Each matrix's rows are made from only a few directions, up to rounding. Fill in the rest of each cut row.
In the rows, zero is written as 128.
From 2 directions:
[[125 133 124 127 123 133 137 126 126 130 133 125 128 125 126 131 127 123
  128 117 127 121 126 131 127 124 123 127 132 127 131 132 118 137 127 121
  124 127 120 131 129]
 [120  65 145 138 135 164  50  82  79  60 167 188 132 182 107 163 121 177
  131 158 169 147  83 174  63 112 113 169  96 101 123 119 118 112 132 127
  204  93 174 187 133]
 [148 146 141 128 151  78 131 172 171 166  76 104 124 108 154  85 139 123
  123 166 104 155 172  80 180 161 167 103 128 151 116 113 189  90 131 166
   97 160 139  69 118]
 [114  58 142 138 129 180  46  68  64  46 183 197 133 190  99 176 118 180
  133 148 177 140  69 190  46 102 101 177  95  94 126 123 100 122 131 116
  216  82 173 206 136]]
Cut rows and their ends:
[138 123 140 131 144 106 110 144 142 134 106] : [128 127 130 139 111 133 137 126 159 123 150 144 110 143 144 148 123 119
 136 119 116 163 100 131 151 128 138 147 107 123]
[130 134 128 127 129 122 133 135 135 136 121] : [122 127 123 132 122 129 124 127 129 123 129 135 121 136 132 132 123 130
 132 127 127 134 126 128 131 120 133 126 119 127]
[125 116 129 129 127 139 116 116 116 114 140] : [140 129 138 122 138 126 136 129 128 137 128 116 140 113 122 121 137 123
 121 129 128 120 130 128 124 143 119 134 143 130]
[115 126 116 126 110 158 140 104 106 113 159] : [135 130 133 112 153 121 123 131  95 138 105 104 155 102 107 102 139 134
 116 138 141  85 159 125 100 137 111 111 160 134]
[109 113 115 127 106 175 128  87  89  94 177] : [149 131 145 103 168 118 131 132  90 150 101  87 173  81  97  91 150 130
 106 140 143  69 165 125  91 155  99 116 183 137]

From 2 directions:
[[118 114 136 121 125 133 118 141 114 116 124 139 141 112 138 113 117 101
  158 125 124 122 130 119 109 112 124 127 147 122 101 139 125 138 122 119
  124 130  99 123 146]
 [121 111 145 105 131 131 114 143 123 100 127 142 132  86 141 117 127  84
  188 124 120 119 138 143  98  86 133 145 154 121  73 142 131 127 122 110
   99 131  75 133 169]
 [114 110 138 120 123 135 114 145 109 113 122 143 145 109 141 108 113  93
  166 124 123 120 131 114 104 108 122 125 153 121  93 142 124 142 120 116
  124 130  91 121 150]
 [ 85  78 151 116 109 150  90 178  67  96 109 170 184  88 163  68  76  38
  220 116 115 107 131  71  65  86 106 107 197 108  44 168 112 176 106 100
  133 133  35 101 178]]
Cut rows and their ends:
[147 148 121 129 138 118 143 107 156 138 137 111 102 139 114 155 153 162] : [ 96 133 133 137 129 158 152 140 139 142 100 136 157 112 136 105 137 138
 120 126 162 142 112]
[118 116 134 124 124 133 119 140 114 119 124 138 141 116 137 114 116 105] : [153 125 124 123 129 116 112 116 123 124 145 123 105 138 125 139 123 120
 127 129 103 122 142]
[138 140 121 133 131 123 137 116 141 138 132 118 116 141 119 142 139 151] : [102 131 132 133 126 138 144 141 132 130 111 133 151 118 131 118 133 136
 130 127 153 133 113]
[115 116 131 131 121 135 119 141 109 125 122 138 146 126 136 111 111 110] : [142 125 126 123 126 105 115 125 119 116 144 123 115 138 122 144 122 123
 138 129 111 118 133]
[139 138 126 125 135 122 135 117 145 130 133 119 112 129 121 143 143 143] : [117 130 130 132 130 149 139 129 136 139 114 132 138 120 134 114 133 132
 119 127 142 137 124]

From 3 directions:
[[117 156 145 103 128 118 141 122 113  94 144 122 131 148 123 140 126 148
  120  91 142 126 127 117  98 124 130 145 126 137 144 111 162 123 104 123
  148 118 107 146 120]
 [102 162 152  80 142 146 137 127  97  82 169  86 151 153 153 128 155 135
  137  71 115 124 124 127  92 171 150 143 118 125 133 114 149 141 130 107
  168  54 129 148 127]
 [113 152 148  93 143 145 139 122  96  96 167  92 144 135 156 118 155 130
  140  85 116 129 132 119 106 165 140 145 109 130 129 129 134 127 131 108
  157  48 133 145 130]
 [121 100 104 145 123 146  96 153 165 157  98 128 140 138 126 133 129 100
  132 164  98 121 107 170 150 146 150  85 156  97 108 120 103 176 173 138
  114 178 154 101 136]
 [131 146 144 113 134 123 148 112 100 108 152 121 124 121 136 121 134 142
  130 102 141 133 142 102 114 127 118 155 107 146 138 136 139 100 106 118
  140  81 117 145 125]]
Cut rows and their ends:
[115 151 144 100 134 131 138 124 108  98 152 109] : [137 143 137 130 139 138 129  92 128 126 128 121 103 143 136 142 121 132
 136 119 147 128 119 117 151  90 121 143 125]
[127 110 114 141 124 135 111 141 150 147 109 132] : [132 131 125 130 126 113 129 152 114 125 117 150 143 133 137 105 143 112
 117 125 113 151 151 135 117 160 141 112 132]
[121 126 123 128 123 129 118 138 143 129 117 130] : [133 143 120 138 123 125 124 132 123 123 117 144 126 128 137 114 143 117
 127 115 133 148 136 133 127 159 129 122 127]

From 2 directions:
[[129 121 113 127 138 121 118 138 131 116 136 142 133 125 148 132 137 131
  108 152 126 128 130 137 126 128 127 108 114 122 105 124 128 126 157 131
  130 140 128 112 135]
 [148  79 131 121 167  96 137 136 165 144 116 186 138 155 104  90 141 139
  128 165 109 100  97 112 153 144 116 134 143 164  45  95 138 146 123 165
  172 131 189  94 155]
 [127 127 116 128 132 126 119 134 127 117 135 133 130 124 145 135 134 130
  113 143 128 130 132 136 124 127 128 112 116 121 118 128 127 125 150 127
  125 137 123 119 131]
 [125 130 107 128 132 127 112 139 123 108 141 133 132 118 160 143 137 130
  100 152 130 134 138 144 119 124 129  99 106 112 117 130 125 121 168 123
  120 143 113 114 131]]
Cut rows and their ends:
[121 153 157 133 100 148 147 107 114 149 115  88 117 127  94 127 107 119
 169  72 135 135 131 114 128 124 133 167 152 131 192 143] : [127 128  72 114 115 104 115 167 109]
[127 127 113 128 132 126 117 136 126 114 137 134 131 122 150 137 135 130
 108 147 129 131 134 139 122 126 128 108 113 118 116 128] : [126 124 156 126 124 139 120 117 131]
[126 128 111 128 133 126 115 137 126 112 138 134 131 121 153 139 136 130
 106 148 129 132 135 140 122 126 129 105 111 117 116 129] : [126 123 160 126 123 140 119 116 131]
[134 114 132 126 139 119 133 129 139 136 123 144 130 137 116 115 130 131
 132 135 122 119 118 121 137 133 124 134 136 141 106 118] : [131 134 120 140 142 127 148 120 135]
[120 143 109 130 121 135 112 135 114 106 142 117 128 112 162 151 133 127
 104 139 135 141 144 146 113 121 132 102 105 105 140 139] : [123 118 164 114 109 140 100 125 123]
[138 114 160 127 131 123 154 114 143 162 106 134 125 149  75  97 117 128
 169 101 121 112 106 101 148 137 123 172 164 160 126 117] : [134 142  67 144 150 106 163 141 130]

From 3 directions:
[[142 112 130 118 155 138 122 158 122 122 121 132 117 118 117 123 134 118
  152 131 124 129 127 126 158 166 116 125 134 113 128 113 143 121 115 119
  137 152 140 145 115]
 [127 136 126 134 117 121 131 113 136 134 132 117 135 135 136 138 122 124
  120 125 124 132 128 134 116 114 138 128 130 140 131 125 127 137 134 138
  121 122 121 117 128]
 [152 142 116 144 107 113 134  97 157 151 142  84 154 143 149 163 110  97
  120 120 104 155 121 154 106 106 159 127 139 168 144  92 135 151 139 161
  111 127 112  97 118]
 [152 118 117 129 125 133 128 128 131 135 137 123 141 123 126 127 129 122
  135 132 123 151 117 133 119 126 133 136 123 142 137 113 122 113 124 130
  132 126 129 125 130]
 [109 119 137 117 141 138 124 148 107 112 118 160 110 118 113 103 141 152
  131 133 146 108 133 109 142 141 106 129 119 100 116 156 122 112 121 104
  140 127 139 150 136]]
Cut rows and their ends:
[ 69 173 153 139 120  98 131 104 144 124 109 106 108 157 152 163 109 121
 100 108 125  76 159 136 142 118 137 102 154 115 112 146 155 198 150 148
 101] : [135 111 111 112]
[175 110 105 132 115 138 131 119 134 144 150 119 158 119 126 124 129 120
 136 137 119 176 104 137  99 112 141 146 114 161 147 102 109  95 123 134
 134] : [116 127 118 138]
[201 106  95 136 113 138 132 115 145 155 159 100 172 120 130 135 125 102
 143 137 106 199  95 149  93 112 153 149 117 180 158  76 113  93 121 146
 132] : [120 125 109 132]
[ 88 145 147 126 136 118 127 131 125 116 111 133 105 137 132 133 125 134
 119 120 135  88 148 122 149 137 119 113 140 103 113 150 143 158 134 125
 121] : [136 127 133 121]
[ 57 179 162 137 131  94 130 112 145 120  99 104  96 161 154 169 107 115
 102 104 123  59 168 136 160 133 133  93 164 104 107 147 169 215 150 149
  98] : [148 112 115 102]

From 2 directions:
[[137 122  94 121 121 136 146 124 123 136 115 129 141 119 134 121 120 125
  138 124  97 104 102 116 125  98 103 140 124 119 128 100 135 128 116 115
  131  96 115 127 157]
 [127 129 139 130 132 127 123 131 131 125 131 129 126 129 124 129 129 128
  127 130 136 136 137 132 130 137 137 125 127 131 128 137 128 128 132 131
  127 139 134 126 121]
 [106 140  45 118  70 115 149  72  92 148 131  95 111 154 182 138 148 141
  105 102 114  56  45  98 110  76  60 130 173 116 128  71 100 141  95 131
  132  48  59 186 148]
 [145 117  84 118 125 142 154 128 125 137 107 134 151 111 130 116 112 121
  146 126  81 100  97 113 125  88  97 147 115 115 127  91 142 126 113 107
  132  87 116 119 171]]
Cut rows and their ends:
[151 116 203 137 183] : [141 111 181 162 110 124 160 146 102  77 118 107 115 151 152 138 193 204
 156 145 174 190 128  84 138 128 179 156 116 158 123 124 201 193  73 112]
[125 129 103 124 114] : [127 136 115 119 134 126 121 127 132 141 129 131 130 125 122 119 107 104
 119 123 111 108 131 137 124 128 110 123 131 118 126 130 104 110 141 138]
[115 136 155 135 128] : [117 110 125 128 122 143 122 111 141 129 137 140 133 114 128 160 145 146
 137 129 154 147 115 139 136 128 151 117 130 137 143 125 153 133 137  99]
